[[121 132 122 130 128 129 120 136 120 137 148 121 119 134 133 131]
 [107 137 130 131 126 128 134 113 110 133  99 122 149 111 114 114]
 [109 135 131 142 128 127 121 130 114 146 102 120 118 130 132 132]
 [138 124 124 130 129 127 126 152 136 111 112 132 106 146 150 145]
 [132 124 126 123 131 129 125 139 132 129 145 129 114 136 138 139]]
=>
[[138 124 124 130 129 127 126 152 136 111 112 132 106 146 150 145]
 [132 124 126 123 131 129 125 139 132 129 145 129 114 136 138 139]
 [121 132 122 130 128 129 120 136 120 137 148 121 119 134 133 131]
 [109 135 131 142 128 127 121 130 114 146 102 120 118 130 132 132]
 [107 137 130 131 126 128 134 113 110 133  99 122 149 111 114 114]]

[[152 108 131 102 154 104 144 125 112 127 115 149 101 101 118 132]
 [155 138 107 137 125 113 132 141 132 132 142 122 137 131 107 137]
 [107 124 117 102 151 127 117 145 154 103 147 135 155 135 123 142]
 [122 149 139 109 104 130 152 155 135 148 122 128 102 107 137 151]]
=>
[[155 138 107 137 125 113 132 141 132 132 142 122 137 131 107 137]
 [152 108 131 102 154 104 144 125 112 127 115 149 101 101 118 132]
 [122 149 139 109 104 130 152 155 135 148 122 128 102 107 137 151]
 [107 124 117 102 151 127 117 145 154 103 147 135 155 135 123 142]]

[[148 112 129 124 136 105 118]
 [123 116 123 117 119 117 147]
 [106 124 134 119 140 122 110]
 [115 141 133 131 135 144 117]]
=>
[[148 112 129 124 136 105 118]
 [123 116 123 117 119 117 147]
 [115 141 133 131 135 144 117]
 [106 124 134 119 140 122 110]]

[[132 145 124 146 143 129]
 [133 147 145 147 134 143]
 [122 148 140 131 121 119]
 [127 129 130 127 128 131]
 [118 106 122 134 117 139]
 [135 123 137 114 127 133]
 [112 128 117 130 134 137]
 [141 138 135 124 134 132]]
=>
[[141 138 135 124 134 132]
 [135 123 137 114 127 133]
 [133 147 145 147 134 143]
 [132 145 124 146 143 129]
 [127 129 130 127 128 131]
 [122 148 140 131 121 119]
 [118 106 122 134 117 139]
 [112 128 117 130 134 137]]

[[135 107]
 [129 158]
 [146 101]
 [121 140]
 [131 121]
 [120 147]
 [141 139]]
=>
[[146 101]
 [141 139]
 [135 107]
 [131 121]
 [129 158]
 [121 140]
 [120 147]]

[[111 116 129 114 124 133 117 125]
 [118 124 117 124 120 120 128 128]
 [127 141 142 112 111 113 130 111]
 [115 113 133 130 128 127 123 131]
 [144 104 126 143 123 116 129 117]]
=>
[[144 104 126 143 123 116 129 117]
 [127 141 142 112 111 113 130 111]
 [118 124 117 124 120 120 128 128]
 [115 113 133 130 128 127 123 131]
 [111 116 129 114 124 133 117 125]]
---
[[133 112 133 107 139 110 132 121 123 132 152]
 [121 150 130 156 120 138 147 148 141 137 138]
 [155 111 154 102  99 105 126 135 145 125 111]]
=>
[[121 150 130 156 120 138 147 148 141 137 138]]

[[130 130]
 [135 109]
 [125 136]
 [146 103]
 [135 121]]
=>
[[135 109]
 [146 103]]

[[136 137 136 134 122]
 [114 131 137 120 152]
 [141 128 124 137 113]
 [142 128 124 137 112]
 [141 128 124 137 113]
 [129 125 126 127 131]
 [120 130 116 142 120]
 [120 121 120 124 138]
 [143 145 143 139 116]
 [128 127 127 127 127]
 [133 132 124 140 113]
 [129 135 133 132 128]]
=>
[[114 131 137 120 152]
 [142 128 124 137 112]
 [129 125 126 127 131]
 [120 121 120 124 138]
 [128 127 127 127 127]
 [129 135 133 132 128]]

[[155 157 135 150]
 [111 107 140 154]
 [146 127 116 110]
 [157 153 114 119]
 [143 117 115 128]
 [153 124 104 144]
 [143 137 138 133]
 [121 147 107 156]
 [157 150 152 126]
 [131 153 143 129]
 [152 151 128 110]
 [157 123 136 140]]
=>
[[111 107 140 154]
 [157 153 114 119]
 [153 124 104 144]
 [121 147 107 156]
 [131 153 143 129]
 [157 123 136 140]]

[[136 133 114 143 134 137 122 127]
 [134 131 122 104 142 130 120 127]]
=>
[[134 131 122 104 142 130 120 127]]

[[126 125 112 118 116 126 122 116 107 129]
 [131 121 124 114 120 122 129 114 110 126]
 [116 149 140 136 137 125 117 118 131 115]
 [133 138 125 125 116 135 126 131 122 117]]
=>
[[131 121 124 114 120 122 129 114 110 126]
 [133 138 125 125 116 135 126 131 122 117]]

[[126 146 126 145 112 130 113]
 [147 122 137 110 142 118 125]
 [145 136 123 113 142 124 118]
 [116 133 141 148 107 120 123]
 [120 141 112 119 135 147 119]
 [137 147 111 133 128 145 111]
 [141 140 141 134 116 114 113]
 [138 128 145 141 117 106 126]
 [146 138 139 120 129 115 112]]
=>
[[147 122 137 110 142 118 125]
 [116 133 141 148 107 120 123]
 [137 147 111 133 128 145 111]
 [138 128 145 141 117 106 126]]

[[131 132 136 109 130 126 128 123 127 131]
 [128 122 109 112 129 115 125 139 129 120]
 [126 131 130 133 130 130 133 132 129 101]
 [129 130 141 137 136 125 128 144 129 125]
 [126 130 132 117 129 121 122 124 129 108]
 [128 130 127 126 134 128 127 127 124  99]
 [129 125 141 131 127 135 126 126 126 128]
 [126 138 123 119 127 140 124 127 121 120]
 [126 132 123 113 128 119 128 139 132 137]]
=>
[[128 122 109 112 129 115 125 139 129 120]
 [129 130 141 137 136 125 128 144 129 125]
 [128 130 127 126 134 128 127 127 124  99]
 [126 138 123 119 127 140 124 127 121 120]]
---
[[129 124 130 137 137 120 133 126 134 113 113 122 137]
 [128 121 110 139 115 113 124 125 111 104 149 138 116]
 [129 133 132 134 111 117 131 118 135 117 117 124 135]
 [129 134 139 115 106 140 127 120 126 151 123 126 132]]
=>
[[129 129 128 129]
 [134 133 121 124]
 [139 132 110 130]
 [115 134 139 137]
 [106 111 115 137]
 [140 117 113 120]
 [127 131 124 133]
 [120 118 125 126]
 [126 135 111 134]
 [151 117 104 113]
 [123 117 149 113]
 [126 124 138 122]
 [132 135 116 137]]

[[142 120]
 [109 106]
 [124 111]
 [111 110]]
=>
[[111 124 109 142]
 [110 111 106 120]]

[[128 105 119 129]
 [130 133 142 126]
 [128 143 128 130]
 [127 126 132 127]
 [115 104 122 130]
 [137 124 127 130]
 [124 146 130 128]]
=>
[[124 137 115 127 128 130 128]
 [146 124 104 126 143 133 105]
 [130 127 122 132 128 142 119]
 [128 130 130 127 130 126 129]]

[[125 125 127 132 131 118 130]
 [124 130 128 131 130 121 123]
 [132 127 128 125 127 134 130]
 [155 104 125 115 136 141 154]
 [143 106 124 116 137 139 153]
 [147 111 127 117 134 138 146]
 [131 130 128 125 125 130 127]
 [106 147 130 139 132 115 107]]
=>
[[106 131 147 143 155 132 124 125]
 [147 130 111 106 104 127 130 125]
 [130 128 127 124 125 128 128 127]
 [139 125 117 116 115 125 131 132]
 [132 125 134 137 136 127 130 131]
 [115 130 138 139 141 134 121 118]
 [107 127 146 153 154 130 123 130]]

[[131 129 125 135 118 123 134 139 132]
 [126 139 138 122 125 132 138 136 141]
 [146 114 117 149 125 132 138 138 127]
 [127 130 123 136 115 118 133 142 130]
 [121 123 115 133 122 113 113 124 110]]
=>
[[121 127 146 126 131]
 [123 130 114 139 129]
 [115 123 117 138 125]
 [133 136 149 122 135]
 [122 115 125 125 118]
 [113 118 132 132 123]
 [113 133 138 138 134]
 [124 142 138 136 139]
 [110 130 127 141 132]]

[[105 130 112]
 [119 110 118]
 [134 133 134]
 [156 135 150]
 [121 130 126]
 [135 129 133]
 [139 131 137]
 [103 138 115]
 [137 128 136]]
=>
[[137 103 139 135 121 156 134 119 105]
 [128 138 131 129 130 135 133 110 130]
 [136 115 137 133 126 150 134 118 112]]

[[129 129 129 125 130 130 128 126]
 [150 128 142 118 138 144 141 118]]
=>
[[150 129]
 [128 129]
 [142 129]
 [118 125]
 [138 130]
 [144 130]
 [141 128]
 [118 126]]

[[130 149 114 134 102 130 137]
 [127 128 137 109 120 147 114]
 [131 117 118 150 131 107 144]
 [127 106 146 121 155 122 126]
 [125 153 112 137 103 133 129]
 [122 150 108 136 106 128 139]
 [125 133 144 103 119 150 109]
 [119 143 142 110 124 148 109]
 [124 151 119 133 104 128 139]
 [139 116 109 149 140 116 148]]
=>
[[139 124 119 125 122 125 127 131 127 130]
 [116 151 143 133 150 153 106 117 128 149]
 [109 119 142 144 108 112 146 118 137 114]
 [149 133 110 103 136 137 121 150 109 134]
 [140 104 124 119 106 103 155 131 120 102]
 [116 128 148 150 128 133 122 107 147 130]
 [148 139 109 109 139 129 126 144 114 137]]
